Each row has a name. After each piece below comes the name of the row it's from, unless a question asks for something else. Each question is about the rows just above it. Places in a row count from 0.

q220: [-93   6  36  -2]
q649: [23 22  6 32]
q283: [  7   7 -59 -58]
[32] is at row and place  q649, 3
[-58] is at row and place  q283, 3
find: [23 22  6 32]  q649
[-59] is at row and place  q283, 2
[-93] is at row and place  q220, 0
Where in the named rows is [22]?  q649, 1

q911: [  4 -34 -14  31 -51 -67]
q819: [-13 -18  -5 -60 -62 -24]
q28: [-16  45 -55   8   8  19]
q832: [-19  20  29   3 -53  19]
q848: [-11  11 -42 -62 -54 -31]
q618: [-59  -9 -21 -35 -59  55]
q34: [ 42  62  25   6 -56  67]
Row and place of [11] in the named rows:  q848, 1
Where in the named rows is [-21]?  q618, 2
[-54] is at row and place  q848, 4
Where in the named rows is [-53]?  q832, 4
[-55] is at row and place  q28, 2
[-51] is at row and place  q911, 4
Row and place of [-60] in the named rows:  q819, 3

q407: [-13   9  20 -18 -36 -31 -14  17  24  -7  28 -64 -24 -18 -14  28 -14  30
  27 -19   6  48 -31 -10  30  21 -46   9 -38  49  11]
q443: [ -2  13  -1  41  35  46 -36 -15  23 -59 -68  60 -76 -24  -3  35  20 -17
  43 -43 -34  24 -11 -10  25  10 -11  38 -16  -9 -86]
q400: [-13   9  20 -18 -36 -31 -14  17  24  -7  28 -64 -24 -18 -14  28 -14  30
 -54 -14 -71  -1   3 -10   5 -36   0 -46  -6  28   7]
q217: [-15  13  19   9  -9  10 -30 -23 -19 -43  -7   1 -45 -30 -15 -29  -1  19
 -11 -42 -15  24 -29 -13  19 -17 -25 -31 -27  38  -7]
q811: [-14  11  12  -9 -22 -23 -17  23  56 -18  12 -53 -26 -25 -14  47  -7  23
  44 -20  23  47 -31  -8  26  30 -41  30 -37  35  -8]
Where in the named rows is [43]?  q443, 18
[-2] is at row and place  q443, 0
The row with [-15  13  19   9  -9  10 -30 -23 -19 -43  -7   1 -45 -30 -15 -29  -1  19
 -11 -42 -15  24 -29 -13  19 -17 -25 -31 -27  38  -7] is  q217
The row with [-13   9  20 -18 -36 -31 -14  17  24  -7  28 -64 -24 -18 -14  28 -14  30
 -54 -14 -71  -1   3 -10   5 -36   0 -46  -6  28   7] is  q400

q771: [-15 -54  24  13  13 -32]
q296: [21 -5 20 -1 43 11]
q627: [ 34  58 -17 -21  45  65]
q964: [ 56 -43  74  14  79  -5]
q13: [ 10 -37  30  51  78 -31]
q281: [  5 -54  24  13 -25  24]
q868: [ 21  46 -21 -36   6  46]
q102: [ 21  46 -21 -36   6  37]
Where in the named rows is [79]?  q964, 4
Row and place of [37] in the named rows:  q102, 5

q669: [-23 -23   4 -10  12 -29 -23  -5   7  14 -31  17  16 -25  -5  12  12   2
  -3 -35  -6 -13   3]
q403: [-67  15  42 -79 -40  -7 -70 -82  22 -44  46 -22 -58 -34 -76 -66 -43 -53
 -53  22  15  61 -76]
q700: [-21 -38  57 -12 -17 -47 -14 -20  -3  41  14  -1  22  18  -7  -4 -15  38
  35  13 -26  33   7]
q372: [ 19  38 -70  13  18  44  12  20   0 -47 -24  -1 -26 -26   7   3  15 -45
 -42 -22  26 -44 -10]
q931: [ 45 -51 -21  22 -45  21  48  21 -74  12  -3 -55   4  62  34 -12 -42  42
  49  27 -71 -30  29]
q30: [-31 -25  11 -17  10 -35 -32 -14  10  14 -28  17  14 -28  -9   7  10   0
  -6 -34  -6  -6  -2]
q86: [-24 -40   6  -5  16 -47 -24   0   3  29 -45  22  30 -24   4  22  17  15
   7 -47 -18 -22  15]
q352: [ 55 -15 -27  66  42   5  55  71  -9  42 -41  29  57  27  67  63  45  48
  45 -22 -11 -49  70]
q415: [-25  21   0 -21  22  12 -24  -9  31  -7 -11  26  -3 -39 -21   8  21 -24
 -27 -25  32   3 -15]
[8] is at row and place  q415, 15
find: [-24 -40   6  -5  16 -47 -24   0   3  29 -45  22  30 -24   4  22  17  15
   7 -47 -18 -22  15]  q86

q926: [ -3   4  17 -70 -13 -20]
q620: [  6  19  30 -70 -30  43]
q812: [  7  -1   1 -70   7   3]
q280: [ 27 -28   0 -70 -17  -5]
[4] is at row and place  q926, 1
Row and place of [-13] in the named rows:  q926, 4
Where in the named rows is [1]?  q812, 2

q455: [ 74 -27  34   3 -79 -12   9 -42 -44 -17  45]
q464: [ 23 -30  32  55 -43   7  48 -46  -5 -16   2]
q205: [ 23 -30  32  55 -43   7  48 -46 -15 -16  40]
Row and place of [2] in the named rows:  q464, 10
Row and place of [34] in the named rows:  q455, 2
Where in the named rows is [-5]?  q464, 8

q395: [ 19  -5   2 -46  25  -2  -4   1 -10]
q136: [ 19  -5   2 -46 -23 -26  -8 -23 -19]
q568: [ 19  -5   2 -46  25  -2 -22  25 -10]
Row and place of [-4] in the named rows:  q395, 6
find: [ 19  -5   2 -46 -23 -26  -8 -23 -19]  q136

q723: [ 36 -92  61 -49]
q790: [ 1 55 36 30]
q151: [-1 48 61 35]
q15: [-33 -15 -58 -19]
q671: [ 19  -9 -15 -26]
q324: [-32 -19  62 -45]
q526: [ 15 -52 -33  59]
q614: [-33 -19  36 -10]
q629: [ -1  48  61 -49]
q757: [ 30  43  -2 -47]
Where in the named rows is [35]?  q151, 3
[-26] is at row and place  q671, 3
[-58] is at row and place  q15, 2
Where in the named rows is [15]?  q526, 0
[-45] is at row and place  q324, 3
Where in the named rows is [-9]?  q671, 1
Where in the named rows is [55]?  q790, 1

q852: [-14 -11   4  28  38 -17 -16   4 -20 -15 -16]
q394: [ -8  71 -13  12 -61  -4 -24 -60  27 -26 -19]
q750: [ -8  -4 -21  23  -1 -10 -12   2   0 -12 -11]
Row and place of [-13] in the named rows:  q394, 2
Where in the named rows is [27]?  q394, 8
Where in the named rows is [-21]?  q750, 2

